Below is a small trained network, with its code and all its weights. Each question gives an input and a class and asks what happens when units are switched off, that is, made to give their printed mean instead of their output.

import numpy as np


def w(rows, s, z=0):
    codes = np.array(rows[::2]) - 128.0
    scale = np.full(codes.shape[1], s)
    scale[-1] = z or s
    return codes * scale


def norm(h):
    return h / np.sqrt((h * h).mean(-1, keepdims=True) + 1e-5)


def f(y):
    return y / 2 * (1 + np.tanh(0.7978845608 * (y + 0.044715 * y**3)))


def log_softmax(a):
    a = a - a.max(-1, keepdims=True)
    return a - np.log(np.exp(a).sum(-1, keepdims=True))


def net(x, mask):
    res = np.array(x, float).reshape(1, 6) / 4 @ E
    u = 0
    for l in range(4):
        y = f(norm(res) @ A[l][:, :-1].T + A[l][:, -1])
        res = res + np.where(mask[u : u + 6], y, B[l][:, -1]) @ B[l][:, :-1]
        u += 6
    return log_softmax(norm(res)[-1] @ U[:, :-1].T + U[:, -1])


A, B = {}, {}
E = w([
[91,22,182,166,196,165,174,181],'x0',
[81,123,57,142,135,158,148,92],'x1',
[107,169,153,163,96,99,187,141],'x2',
[124,108,191,151,127,133,117,11],'x3',
[91,196,159,163,134,215,73,153],'x4',
[39,107,182,2,59,150,122,132],'x5',
],0.0073)
A[0] = w([
[96,197,185,177,92,87,224,142,85],'0.n1',
[82,193,156,151,162,206,71,148,41],'0.n2',
[25,125,25,173,122,155,166,73,84],'0.n3',
[201,72,115,70,179,173,15,128,93],'0.n4',
[130,119,197,177,105,147,131,36,3],'0.n5',
[211,155,254,121,129,72,90,181,59],'0.n6',
],0.0088,0.0078)
B[0] = w([
[100,35,36,165,73,199,60,84,209],'0.n1',
[158,147,132,146,89,149,239,107,215],'0.n2',
[254,72,177,59,124,187,56,159,244],'0.n3',
[99,83,72,163,74,168,117,98,251],'0.n4',
[116,125,143,114,168,129,108,72,157],'0.n5',
[221,91,134,57,142,203,104,138,213],'0.n6',
],0.015,0.0026)
A[1] = w([
[162,202,103,116,111,118,64,62,96],'1.n1',
[175,185,75,101,227,150,208,103,76],'1.n2',
[34,126,239,36,57,131,68,162,2],'1.n3',
[147,75,118,76,80,67,246,61,148],'1.n4',
[134,156,217,167,125,86,106,171,71],'1.n5',
[87,75,159,148,254,181,145,135,99],'1.n6',
],0.0064,0.0029)
B[1] = w([
[97,178,178,108,107,84,79,140,231],'1.n1',
[113,130,135,120,114,157,150,99,145],'1.n2',
[61,160,69,94,180,215,204,91,250],'1.n3',
[143,101,81,96,175,100,167,101,223],'1.n4',
[120,94,2,179,102,189,92,153,78],'1.n5',
[102,126,223,120,121,92,108,149,216],'1.n6',
],0.0097,0.0023)
A[2] = w([
[124,141,75,117,98,123,145,248,128],'2.n1',
[102,87,150,162,135,154,138,146,74],'2.n2',
[114,117,177,133,114,106,131,67,57],'2.n3',
[168,127,113,193,169,96,110,125,4],'2.n4',
[195,154,142,216,178,119,79,133,100],'2.n5',
[131,84,111,84,145,79,119,123,74],'2.n6',
],0.012,0.0031)
B[2] = w([
[127,122,166,144,212,149,59,11,220],'2.n1',
[122,152,121,132,83,80,88,179,178],'2.n2',
[135,149,146,147,184,145,58,120,157],'2.n3',
[69,130,128,57,103,215,182,118,164],'2.n4',
[37,120,129,27,113,159,181,108,253],'2.n5',
[170,153,118,193,120,152,188,129,178],'2.n6',
],0.012,0.0048)
A[3] = w([
[61,89,45,107,101,144,104,141,82],'3.n1',
[163,254,107,103,38,114,74,91,164],'3.n2',
[96,63,213,178,147,142,156,200,149],'3.n3',
[96,211,205,175,84,231,99,138,140],'3.n4',
[192,129,202,81,118,131,84,131,126],'3.n5',
[76,76,103,115,165,86,112,70,254],'3.n6',
],0.0077,0.0041)
B[3] = w([
[99,167,166,194,54,175,152,84,175],'3.n1',
[83,58,130,128,111,86,119,255,230],'3.n2',
[120,179,28,48,51,41,64,184,185],'3.n3',
[246,102,91,179,162,28,195,103,250],'3.n4',
[83,112,88,107,218,127,131,174,193],'3.n5',
[143,196,179,220,110,130,95,173,254],'3.n6',
],0.0098,0.0052)
U = w([
[188,65,126,28,152,185,96,158,147],'0',
[19,189,146,94,115,178,215,109,108],'1',
[116,76,92,215,45,148,66,113,252],'2',
[80,165,131,109,114,14,79,220,160],'3',
[224,134,125,176,149,78,237,124,83],'4',
[112,172,196,156,253,123,40,67,46],'5',
],0.018,0.002)

Each question gives the input, the list of numbers given to net, and the class t.
The units are the neurons (one row each of A and B). Each row of codes is followed by its name. A weight is (code - 128) times the scale printed after its matrix; where a second scale follows, it is the last column's (A, B and U).
mask holds one flag per neuron, layer by layer. A switched-off neuron (its flag False) gives its mean, the last column of its row in B, instead of its output. The means were averaged over made-up inputs and are rounded, as every weight is.
A unit's drop is (log p(t) with every unit on - log p(t) with that unit switched off) / (log p(t) with every unit on - log p(t) with every unit switched off).
The circuit of an input: a set's keep is (log p(t) with only the set's units on - log p(t) with every unit switched off) / (log p(t) with every unit on - log p(t) with every unit switched off). Starting from the 12 units with the biggest drops (on a tie, the unit counted first), units are removed one at a time, each time the one whose removal leaves the highest keep (on an exact tie, the one counted first), for as long as the keep stays at least 0.8.
circuit, biggest first: the units of the circuit, biggest drop first
most important unit: the unit with the biggest drop
k most important neurons: the k neurons with the biggest drops, biggest first
k most important neurons of layer l: the k neurons of layer l with the biggest drops, biggest first
input [-4,-2,7,6,-1,-7], class 1: most important unit : 2.n5
input [-3,-2,0,3,-1,3], class 1: 2 most important neurons : (1.n3 0.n3)
input [6,7,7,-2,-7,-7], class 0: circuit, biggest first : (0.n3 3.n4)
input [-4,-2,-4,-6,-5,2], class 5: 4 most important neurons : (2.n1 0.n2 3.n4 0.n1)
input [0,1,-7,6,8,-4], class 4: 3 most important neurons : (0.n2 3.n4 0.n1)
input [7,5,-1,-4,6,0], class 3: 2 most important neurons : (3.n3 1.n6)
input [4,-1,-7,0,0,-6], class 2: 2 most important neurons : (0.n4 2.n2)
input [-8,-2,5,2,8,-2], class 3: 2 most important neurons of layer 1 : (1.n1 1.n3)
input [-2,5,6,-5,6,-1], class 2: 2 most important neurons : (0.n1 0.n6)
input [-8,2,-6,-3,6,-5], class 3: 3 most important neurons : (3.n2 1.n1 0.n1)
input [-7,7,6,-5,-7,-5], class 0: 2 most important neurons : (0.n3 3.n4)
input [2,-5,-8,5,-8,-6], class 2: 2 most important neurons : (0.n4 3.n4)
input [-2,4,-3,8,8,7], class 4: 4 most important neurons : (3.n4 0.n2 2.n5 2.n1)
input [4,2,7,4,3,2], class 2: circuit, biggest first : (0.n1)
input [5,-5,-5,-3,6,0], class 4: circuit, biggest first : (0.n2 3.n4)
input [-7,1,-5,-6,-2,5], class 3: 4 most important neurons : (3.n2 0.n1 2.n5 1.n1)
input [8,-8,2,-3,7,-7], class 0: 3 most important neurons : (0.n6 2.n5 3.n6)
input [7,-2,5,-2,-5,6], class 3: 2 most important neurons : (3.n3 2.n5)
input [5,-2,-2,-6,6,2], class 4: circuit, biggest first : (3.n4 0.n2)
input [-2,-5,2,-4,8,0], class 4: most important unit : 0.n2
input [8,5,-1,-7,-6,-6], class 3: circuit, biggest first : (3.n3 1.n6)
input [-7,7,-8,8,-3,7], class 2: 4 most important neurons of layer 2 : (2.n1 2.n5 2.n6 2.n4)
input [-6,6,-4,-8,6,-6], class 5: 2 most important neurons of layer 0 : (0.n6 0.n1)
input [3,-5,7,-5,-4,4], class 2: 2 most important neurons of layer 0 : (0.n1 0.n3)
input [5,1,5,-8,7,6], class 5: 3 most important neurons of layer 2 : (2.n1 2.n6 2.n5)
input [5,-4,6,-3,-8,6], class 4: 2 most important neurons of layer 2 : (2.n5 2.n6)
